How the nodes are linked:
ng ρ jp
ng ω hf
ng κ sg
ng ε tm
ng λ nj
hf ρ pr
hf ω mm
hf κ jp
hf ε ph
hf λ mf
lh ρ nf
lh ω gh
lh κ mz
lh ε jm
lh λ hh
gd ρ tg
gd ω sn
gd κ rc
gd ε zm
gd λ bz
zj ρ sg
zj ω ng
zj κ ql
zj ε sn
zj λ jn
fb ρ gj
fb ω ql
fb κ bb
fb ε rc
fb λ gd
rc ρ fb
rc ω tg
rc κ lp
rc ε nc
rc λ zm
tg ρ ql
tg ω zj
tg κ fb
tg ε gd
tg λ rp
tm ρ ng
tm ω ph
tm κ zj
tm ε jn
tm λ jg
gj ρ zm
gj ω bz
gj κ qr
gj ε fb
gj λ tg
zn ρ mz
zn ω lh
zn κ mf
zn ε fq
zn λ ml
sj ρ mm
sj ω gt
sj κ hf
sj ε mf
sj λ zn
jn ρ tm
jn ω nj
jn κ sn
jn ε cn
jn λ jp
bb ρ qr
bb ω gj
bb κ hh
bb ε lp
bb λ rc
rp ρ sn
rp ω jn
rp κ gd
rp ε bz
rp λ sg
lp ρ bb
lp ω fb
lp κ lg
lp ε gh
lp λ nc
ph ρ hf
ph ω sj
ph κ ng
ph ε nj
ph λ ch
nf ρ lg
nf ω lp
nf κ gt
nf ε lh
nf λ qp
gt ρ ml
gt ω lg
gt κ mm
gt ε mz
gt λ lh
jm ρ lh
jm ω qp
jm κ zn
jm ε ml
jm λ lg
qr ρ nc
qr ω zm
qr κ qp
qr ε bb
qr λ fb
qp ρ gh
qp ω nc
qp κ lh
qp ε hh
qp λ bb
fq ρ zn
fq ω jm
fq κ ch
fq ε mm
fq λ gt
sg ρ cn
sg ω jp
sg κ bz
sg ε zj
sg λ tm
ml ρ jm
ml ω hh
ml κ fq
ml ε gt
ml λ nf
gh ρ lp
gh ω rc
gh κ nf
gh ε qp
gh λ qr
jg ρ nj
jg ω ch
jg κ jn
jg ε jp
jg λ hf
nj ρ ph
nj ω mf
nj κ tm
nj ε jg
nj λ pr
lg ρ hh
lg ω bb
lg κ ml
lg ε nf
lg λ gh
nc ρ rc
nc ω gd
nc κ gh
nc ε qr
nc λ gj
zm ρ gd
zm ω rp
zm κ nc
zm ε gj
zm λ ql
cn ρ jn
cn ω jg
cn κ rp
cn ε sg
cn λ ng
bz ρ rp
bz ω cn
bz κ zm
bz ε ql
bz λ zj
jp ρ jg
jp ω pr
jp κ cn
jp ε ng
jp λ ph
mm ρ fq
mm ω ml
mm κ pr
mm ε sj
mm λ mz
pr ρ ch
pr ω fq
pr κ jg
pr ε hf
pr λ sj
ch ρ mf
ch ω zn
ch κ nj
ch ε pr
ch λ mm
ql ρ bz
ql ω sg
ql κ gj
ql ε tg
ql λ sn
mz ρ gt
mz ω nf
mz κ sj
mz ε zn
mz λ jm
sn ρ zj
sn ω tm
sn κ tg
sn ε rp
sn λ cn
mf ρ sj
mf ω mz
mf κ ph
mf ε ch
mf λ fq
hh ρ qp
hh ω qr
hh κ jm
hh ε lg
hh λ lp

The rows follow the links: the fewer symbols apart two nodes are, the more alike their rows tend to be.

Each row is also shifted at random along 4 hidden directions that mean nothing.

Some nodes, each with a row of numbers:
lh [-20,18,-15,-16,9,-12,38,-16,-13,-35,27,-29,-2,1,-12,30,-3,-9,7,27,6,37,-17,14,-36,-61,-4,-23,23]
hf [-16,23,29,-25,-25,16,-27,21,44,-31,0,9,-57,-37,-8,27,-4,-33,31,-29,101,32,-18,46,10,32,60,42,-20]
mf [0,19,36,3,1,-6,18,59,-23,44,-40,20,-4,-4,31,-62,-48,-20,5,-11,-57,-12,-7,-23,-44,-20,60,12,4]
tm [48,-22,-3,-10,-8,-9,3,-32,42,5,0,-10,1,11,1,-8,35,7,7,-22,-6,18,-11,-39,55,79,10,40,11]
bb [-16,24,-31,-9,14,12,-15,37,33,-6,38,-18,32,33,33,28,-12,7,-26,28,50,-2,53,-30,40,18,-6,-55,-70]
pr [84,23,44,-33,1,-7,-15,41,8,6,-34,12,-21,-3,12,6,-33,-8,6,-11,17,23,-5,17,-29,13,37,41,-1]
bz [-125,-44,-46,63,-18,37,-17,-19,-15,-4,16,20,-22,-30,-33,-80,40,-27,-3,-25,15,-63,-36,-18,39,-15,-27,13,-27]
rp [59,-38,-34,17,14,17,-29,-15,-12,-8,-30,-8,19,-9,-31,20,8,4,-28,-33,9,-20,0,32,7,22,-44,47,-28]
ph [-20,14,52,-49,-12,-24,2,53,-6,21,-30,40,-11,-6,19,-9,-35,-14,-11,-26,-58,-3,-3,-7,-20,20,50,45,-1]
lp [-23,44,-25,28,27,15,12,6,-1,-2,38,19,-5,19,15,1,18,13,-10,43,9,-4,7,-14,37,-15,-21,-57,-20]
qp [39,61,0,-17,50,0,16,-4,-33,-41,-5,-3,-15,-3,-25,98,-7,17,-6,35,21,57,16,108,-5,-39,-33,-27,2]
jg [-21,1,19,-10,-29,5,-11,-34,53,-19,22,28,-57,-24,-6,-6,53,-22,30,-20,48,26,-42,-17,43,55,41,40,26]
zn [0,7,3,13,-28,10,18,-15,17,1,-4,-51,-15,-14,5,-14,-13,-18,47,-10,64,35,6,11,-31,-28,42,-33,18]
gh [-8,38,-51,11,18,12,11,29,27,-14,58,-3,4,30,22,-1,15,-10,-24,48,52,8,-2,-72,47,-6,-4,-39,-45]
ch [56,26,31,-20,-9,13,-22,39,32,-2,-21,-10,-35,-19,11,24,-26,-24,29,-26,82,31,-6,25,-23,13,57,24,-20]
jm [-54,4,-30,-64,-14,-23,26,27,46,-28,41,-73,30,13,16,14,-35,-42,-13,5,74,17,18,-61,-31,-31,29,1,-41]

In each set, the symbols that take the first to the second take the third to the fourth, perhaps in another order. Give the fourth.
Answers are names.
[81,18,32,14,-12,7,-5,31,6,27,-20,23,-32,6,17,-30,-14,-9,11,-5,-5,14,-29,-23,-17,-6,36,20,19]
to [48,-14,-4,-25,-5,-27,32,16,7,16,12,-51,53,40,35,-27,-28,-9,-14,14,-34,8,3,-89,-58,-37,19,-13,25]
as [46,-3,-2,40,-19,1,49,-37,-2,30,11,-16,-11,19,12,-68,24,-1,31,30,-38,11,-43,-77,-31,-49,8,-30,77]
to hh

[-21,22,10,22,-28,12,17,13,1,25,-14,-21,-27,-18,7,-41,-20,-25,44,-14,34,9,-1,3,-24,-34,60,-23,9]
to [-49,13,-35,-1,-16,1,38,-30,22,-28,44,-30,-23,0,-2,-12,14,-27,29,27,53,34,-33,-34,-20,-62,15,-26,23]
as [-68,52,-4,-53,46,-14,37,26,-36,-45,-11,-16,-1,-23,-16,69,-43,-11,-9,22,0,39,18,97,-41,-56,-2,-17,-15]
to qr

[30,13,48,-43,-14,-11,-18,-1,16,-16,-19,30,-47,-20,-3,47,3,-8,30,-17,29,43,-18,52,5,46,30,48,26]
to [18,-16,25,-28,-4,-17,24,-27,-2,14,-24,29,6,-6,-3,-17,22,17,5,-10,-80,-1,-10,-18,32,57,14,42,44]
as [74,-42,-26,20,28,5,-1,-16,-35,13,-46,5,25,-11,-29,2,14,24,-25,-32,-52,-20,-1,27,7,18,-46,48,1]
to ql

[-64,-18,10,10,-7,-8,39,-34,-14,29,-17,27,-13,-21,-13,-59,37,-1,8,-19,-95,-18,-12,-24,46,48,16,28,42]
to [-11,22,7,10,-31,12,18,2,15,17,-10,-49,-13,-15,9,-22,-18,-25,49,-20,54,27,10,17,-28,-39,55,-19,9]
as [-35,-49,-14,23,8,10,-35,1,-41,-10,-14,18,11,-20,-22,-6,-5,5,-23,-16,-22,-52,-5,26,-11,-2,-52,25,-14]
to nj

[-63,-39,-49,50,0,16,15,-22,0,23,-6,2,7,-19,-22,-72,41,-15,1,-34,-14,-37,-13,-38,50,31,-1,26,-20]
to [29,4,48,-25,-10,-22,-4,-8,10,8,-13,39,-21,-12,3,-3,18,-1,9,-7,-53,10,-29,-10,12,49,12,43,41]
as [7,-29,-27,-8,-1,8,-1,-24,45,-5,-5,-43,12,-9,-24,18,24,-12,11,-39,52,12,18,6,63,73,15,51,-40]
to ph

[54,-56,-29,0,-9,-3,-70,17,36,-14,23,-18,44,25,11,18,-9,3,-45,-6,61,-52,9,-75,3,30,-50,26,-57]
to [4,-44,-58,28,1,20,-3,-19,38,0,-5,-23,14,3,-26,-29,36,-15,-2,-34,54,-19,-6,-39,53,52,-5,41,-44]
as [-52,5,0,25,-4,11,-15,7,1,18,24,20,19,26,22,-13,5,33,-12,29,-19,-31,31,-27,27,-6,-28,-70,-11]
to gd

[69,34,-38,12,26,10,22,-39,4,-49,43,-3,-36,10,-16,43,42,6,10,55,53,53,-46,3,10,-44,-29,-17,29]
to [-9,20,19,43,1,17,-14,-36,-22,3,8,34,-11,6,3,21,24,46,9,38,-31,-7,16,57,23,-24,-53,-71,32]
as [-47,23,-28,-41,18,-20,38,17,-9,-39,26,-40,6,6,-8,33,-25,-19,-12,28,23,27,2,3,-31,-54,-5,-8,-17]
to qr

[-34,38,-28,-22,37,-7,28,29,-9,-31,27,-12,-1,4,0,51,-11,-12,-23,34,24,28,6,12,-7,-43,-1,-18,-26]
to [12,32,-42,39,3,17,-13,1,46,-5,57,-4,5,41,35,3,36,17,-17,50,57,-5,4,-75,62,11,-15,-59,-36]
as [-91,-2,0,0,-18,9,-40,4,13,-3,24,-2,26,12,16,23,-10,18,-12,11,33,-34,50,7,22,1,-12,-56,-40]
to gd

[-129,-2,21,-17,-24,-8,25,-38,4,9,-12,21,-28,-43,-23,-22,29,-18,33,-34,-29,3,-9,42,42,39,42,19,23]
to [-26,-23,4,-27,-15,2,8,-34,34,-9,-12,-16,-9,-17,-18,14,27,-9,16,-38,20,13,9,22,46,71,25,43,-5]
as [-4,-37,-11,22,-31,26,-81,-35,44,-42,31,-3,-11,2,-8,45,21,12,-2,-4,111,-18,4,14,12,12,-56,-18,-18]
to gj

[37,18,32,-38,-11,-8,-22,51,29,-7,-13,12,-20,-8,22,8,-19,-21,1,-15,29,21,-11,-17,-11,26,49,43,-16]
to [-54,-7,30,-68,-16,-18,-7,4,36,-14,-12,-10,3,-22,-6,31,-17,-22,10,-41,26,25,21,32,19,63,49,52,-26]
as [-142,-19,-8,18,5,16,35,-23,-38,8,-46,1,-13,-58,-53,-39,11,-21,23,-51,-55,-23,17,86,28,14,16,27,-14]
to bz

[1,18,3,29,-28,15,8,4,24,31,-1,-31,-19,-1,24,-64,-12,-30,32,-8,35,16,-16,-48,-18,-27,56,-23,10]
to [-5,28,48,-15,-4,-4,-4,42,-12,13,-33,31,-33,-32,9,-10,-29,-15,18,-25,-24,19,-11,44,-32,-8,52,32,9]
as [25,10,5,27,-30,11,8,33,35,29,9,-23,-20,7,33,-69,-8,-27,26,-3,43,0,-22,-80,-9,-5,55,0,-6]
to hf

[-16,50,-35,4,40,4,34,23,-14,-10,29,9,0,21,3,9,2,6,-24,46,-5,15,1,-17,16,-40,-9,-35,-18]
to [-19,-58,-26,20,-24,13,-66,-7,27,-12,30,-1,12,13,4,-11,21,1,-28,-6,45,-52,-9,-68,11,16,-41,0,-37]
as [-24,-14,-29,-45,-31,-13,14,9,71,-21,56,-87,26,22,23,-2,-19,-47,1,12,98,18,5,-108,-23,-17,42,-14,-38]
to qr

[-30,-11,22,-31,-24,-15,7,-11,28,14,4,23,-4,-6,6,-20,12,-13,3,-17,-22,4,-8,-49,39,57,37,47,13]
to [135,20,23,26,-6,-5,19,12,-16,49,-22,-11,12,19,21,-43,-17,14,11,6,-46,13,-14,-35,-41,-27,11,-5,52]
as [70,-20,0,-26,7,-15,3,-24,16,15,-27,-21,25,7,-16,31,13,22,2,-31,-19,10,21,18,43,75,8,53,-4]
to ch

[97,21,40,-27,12,-14,4,68,-13,41,-46,-16,28,14,30,-6,-69,3,-2,-18,-36,9,30,1,-58,-10,41,16,-5]
to [-48,4,-17,-25,-17,-4,40,-25,9,-23,30,-44,0,-1,-1,5,-2,-26,23,10,50,28,-14,-14,-30,-51,23,-23,30]
as [-32,32,5,8,13,9,-12,8,-15,2,-1,12,10,19,3,40,-14,32,-12,25,-8,-4,48,62,15,-4,-20,-67,-21]
to gd

[-122,-34,-14,-36,2,-9,25,28,-1,27,-35,-28,45,-18,-9,-35,-23,-24,-11,-56,-46,-37,54,1,29,49,46,43,-59]
to [-15,-39,-20,15,8,12,-39,-10,-18,-23,-23,-7,5,-29,-36,18,-5,-6,-14,-32,16,-32,8,52,-9,12,-46,31,-39]
as [-71,-25,-5,-10,-29,3,-63,12,48,-9,36,-17,35,24,28,29,-19,9,-8,4,82,-37,48,-29,19,22,-24,-44,-62]
to lp

[-41,22,54,-7,-13,-3,13,8,-23,9,-23,64,-53,-33,-4,-35,5,-16,27,-13,-55,11,-36,38,-10,2,35,32,55]
to [-13,-5,29,-28,-27,-5,-6,-35,27,-3,-2,18,-34,-23,-5,17,28,-7,25,-24,3,19,-12,8,35,58,31,42,24]
as [-55,-24,21,-14,-4,-2,-57,-4,-15,-6,-5,7,31,-3,-6,56,-28,25,-16,-6,-2,-31,49,65,-23,-2,-35,-27,-22]
to nc

[1,-25,2,45,-20,13,-56,-45,5,-12,20,35,-7,9,6,14,35,34,-7,18,11,-30,-12,1,13,-2,-63,-43,27]
to [-18,-12,3,5,-14,-5,-32,10,13,20,36,5,43,37,41,10,-9,30,-31,25,3,-40,39,-47,14,18,-33,-50,-23]
as [-57,-32,-31,38,2,10,33,-35,-24,28,-19,8,-10,-21,-36,-58,43,-11,11,-33,-38,-27,-9,-7,56,29,-2,27,-2]
to sn

[-67,-60,-28,27,1,-1,-19,27,-19,14,1,14,30,2,-3,-60,-2,-11,-42,-13,-35,-81,-5,-61,-1,1,-39,25,-37]
to [-57,21,-16,36,-1,24,-13,-5,8,8,33,13,-5,18,20,-6,25,22,1,27,23,-13,19,-9,52,-5,-11,-75,-19]
as [74,43,-30,-31,41,-14,5,15,12,-35,23,-27,1,24,7,72,-8,3,-28,40,43,42,3,-3,-2,-24,-23,-14,-30]
to zn

[-33,-6,9,28,-6,-1,-22,-2,-25,34,11,36,30,29,27,-20,3,44,-24,35,-76,-45,25,-26,13,-5,-46,-63,13]
to [43,-13,30,-4,1,2,-66,-31,-11,-26,-3,8,18,10,0,90,-11,53,-2,7,20,-2,38,85,-5,4,-54,-41,-2]
as [38,-2,39,-19,-8,-20,8,-13,-3,10,-13,52,-26,-8,-3,-15,25,10,9,1,-71,15,-34,-19,18,38,13,50,57]
to nj

